Below is a small trained network, with its code and all its weights. Each question gives an input and a class and asks what happens when units are switched off, that is, made to give their printed mean instead of their output.

import numpy as np


def w(rows, s, z=0):
    codes = np.array(rows[::2]) - 128.0
    scale = np.full(codes.shape[1], s)
    scale[-1] = z or s
    return codes * scale


def norm(h):
    return h / np.sqrt((h * h).mean(-1, keepdims=True) + 1e-5)


def f(y):
    return y / 2 * (1 + np.tanh(0.7978845608 * (y + 0.044715 * y**3)))


def log_softmax(a):
    a = a - a.max(-1, keepdims=True)
    return a - np.log(np.exp(a).sum(-1, keepdims=True))


def net(x, mask):
    res = np.array(x, float).reshape(1, 3) / 4 @ E
    u = 0
    for l in range(2):
        y = f(norm(res) @ A[l][:, :-1].T + A[l][:, -1])
        res = res + np.where(mask[u : u + 9], y, B[l][:, -1]) @ B[l][:, :-1]
        u += 9
    return log_softmax(norm(res)[-1] @ U[:, :-1].T + U[:, -1])


A, B = {}, {}
E = w([
[155,199,164,185,199,146,113,120,164,98,110],'x0',
[75,120,226,135,192,118,156,218,102,168,143],'x1',
[94,47,125,253,138,176,38,93,147,61,103],'x2',
],0.0063)
A[0] = w([
[148,247,191,105,162,101,151,192,142,186,138,7],'0.n1',
[134,96,144,152,159,153,129,159,161,163,102,39],'0.n2',
[124,164,119,173,139,148,72,79,172,73,98,164],'0.n3',
[128,160,181,165,128,125,138,126,117,145,161,129],'0.n4',
[129,45,181,161,126,94,74,149,166,172,111,60],'0.n5',
[148,82,106,75,73,148,133,79,99,157,136,86],'0.n6',
[185,124,59,119,52,87,166,110,101,138,155,62],'0.n7',
[79,55,173,107,85,105,146,210,50,189,151,103],'0.n8',
[178,216,111,67,147,53,255,146,134,177,149,131],'0.n9',
],0.0066,0.0021)
B[0] = w([
[161,250,139,66,114,111,49,98,100,124,126,206],'0.n1',
[152,100,70,210,163,58,167,132,124,135,139,134],'0.n2',
[163,133,184,73,174,162,192,168,109,159,166,209],'0.n3',
[59,20,142,122,201,58,87,106,78,107,139,143],'0.n4',
[126,134,143,132,86,174,236,103,114,132,140,158],'0.n5',
[13,137,146,168,46,112,61,116,182,9,114,161],'0.n6',
[63,81,56,148,197,118,135,76,223,103,101,174],'0.n7',
[149,255,113,80,196,71,100,180,31,101,176,200],'0.n8',
[20,142,195,176,125,179,247,199,29,145,208,254],'0.n9',
],0.0055,0.0088)
A[1] = w([
[251,152,155,97,178,111,90,111,216,130,125,71],'1.n1',
[103,132,107,144,148,151,119,98,138,97,175,21],'1.n2',
[69,123,107,158,21,102,146,127,109,78,171,84],'1.n3',
[143,167,165,161,147,79,178,179,102,157,78,221],'1.n4',
[68,143,67,67,78,2,60,110,213,121,90,33],'1.n5',
[118,142,135,135,174,183,153,132,188,40,118,153],'1.n6',
[123,39,97,179,168,89,82,132,152,90,118,219],'1.n7',
[106,118,82,71,147,178,247,127,194,150,144,8],'1.n8',
[209,167,127,135,169,120,35,100,159,135,72,2],'1.n9',
],0.0061,0.00077)
B[1] = w([
[206,150,99,64,234,86,20,119,3,9,95,189],'1.n1',
[114,125,123,98,125,66,148,201,172,159,40,169],'1.n2',
[232,138,139,92,141,100,34,78,163,149,54,237],'1.n3',
[55,172,145,129,8,216,109,194,130,71,151,252],'1.n4',
[23,223,115,227,240,46,245,39,185,70,105,177],'1.n5',
[112,126,146,102,41,27,134,105,146,211,118,242],'1.n6',
[148,211,131,68,141,128,210,214,88,234,165,187],'1.n7',
[157,96,103,194,173,72,25,95,133,111,90,196],'1.n8',
[164,171,229,93,215,67,47,43,21,135,95,152],'1.n9',
],0.0056,0.0037)
U = w([
[166,79,9,112,141,175,109,209,221,85,192,2],'0',
[180,76,70,130,109,155,104,192,111,124,140,34],'1',
[208,80,85,97,12,162,72,109,215,180,96,104],'2',
[79,201,164,111,132,130,148,223,52,121,238,164],'3',
[72,150,49,145,102,48,112,45,231,78,83,148],'4',
[245,125,151,97,168,105,22,87,73,101,85,148],'5',
[166,46,190,202,125,178,194,130,157,193,142,112],'6',
],0.011,0.0069)

Each question gives the input, the list of numbers given to net, and the class t.
The units are the neurons (one row each of A and B). Each row of codes is followed by its name. A weight is (code - 128) times the scale printed after its matrix; where a second scale follows, it is the last column's (A, B and U).
mask holds one flag per neuron, layer by layer. A switched-off neuron (its flag False) gives its mean, the last column of its row in B, instead of its output. The means were averaged over made-up inputs and are rounded, as every weight is.
A unit's drop is (log p(t) with every unit on - log p(t) with that unit switched off) / (log p(t) with every unit on - log p(t) with every unit switched off).
The circuit of an input: a set's keep is (log p(t) with only the set's units on - log p(t) with every unit switched off) / (log p(t) with every unit on - log p(t) with every unit switched off). Starting from the 12 units with the biggest drops (on a tie, the unit counted first), units are removed one at a time, each time the one whose removal leaves the highest keep (on an exact tie, the one counted first), for as long as the keep stays at least 0.8.
units of the circuit, in order: the units of the circuit, biggest drop first
unit that matters most: the unit with the biggest drop
top k neurons: the k neurons with the biggest drops, biggest first
k most important neurons of layer l: the k neurons of layer l with the biggest drops, biggest first
drop when u is switched off: that unit's drop, to one decimal
input [0,-7,7], class 5: 2 most important neurons of layer 0 => [0.n9; 0.n5]
input [-8,-3,5], class 4: units of the circuit, in order => [1.n5; 0.n9]
input [-1,-7,-7], class 4: units of the circuit, in order => [0.n7]
input [-6,-6,8], class 2: units of the circuit, in order => [1.n7; 0.n8; 1.n3]
input [2,-6,1], class 5: 2 most important neurons of layer 0 => [0.n9; 0.n3]
input [6,5,8], class 6: units of the circuit, in order => [0.n8; 0.n1]
input [5,-6,-3], class 4: 3 most important neurons of layer 0 => [0.n8; 0.n7; 0.n1]
input [7,2,6], class 6: top 2 neurons => [0.n1; 0.n8]
input [-1,-4,6], class 2: top 2 neurons => [0.n1; 0.n9]
input [8,2,2], class 5: top 2 neurons => [0.n9; 1.n1]
input [-1,-7,7], class 2: top 3 neurons => [0.n1; 0.n8; 0.n3]
input [-7,2,6], class 5: top 2 neurons => [1.n3; 0.n9]
input [-4,-2,7], class 2: top 2 neurons => [0.n9; 1.n3]
input [-6,1,6], class 5: unit that matters most => 1.n3
input [-7,-4,-7], class 4: 2 most important neurons of layer 0 => [0.n7; 0.n6]
input [8,4,2], class 5: 2 most important neurons of layer 1 => [1.n1; 1.n9]
input [-3,-1,6], class 6: top 2 neurons => [0.n1; 0.n3]
input [6,1,8], class 6: drop when 0.n1 is switched off => 0.9
input [-3,1,6], class 6: drop when 0.n5 is switched off => 0.1
input [1,-3,0], class 5: drop when 1.n1 is switched off => 0.4
input [-8,-2,8], class 2: drop when 0.n2 is switched off => 0.0
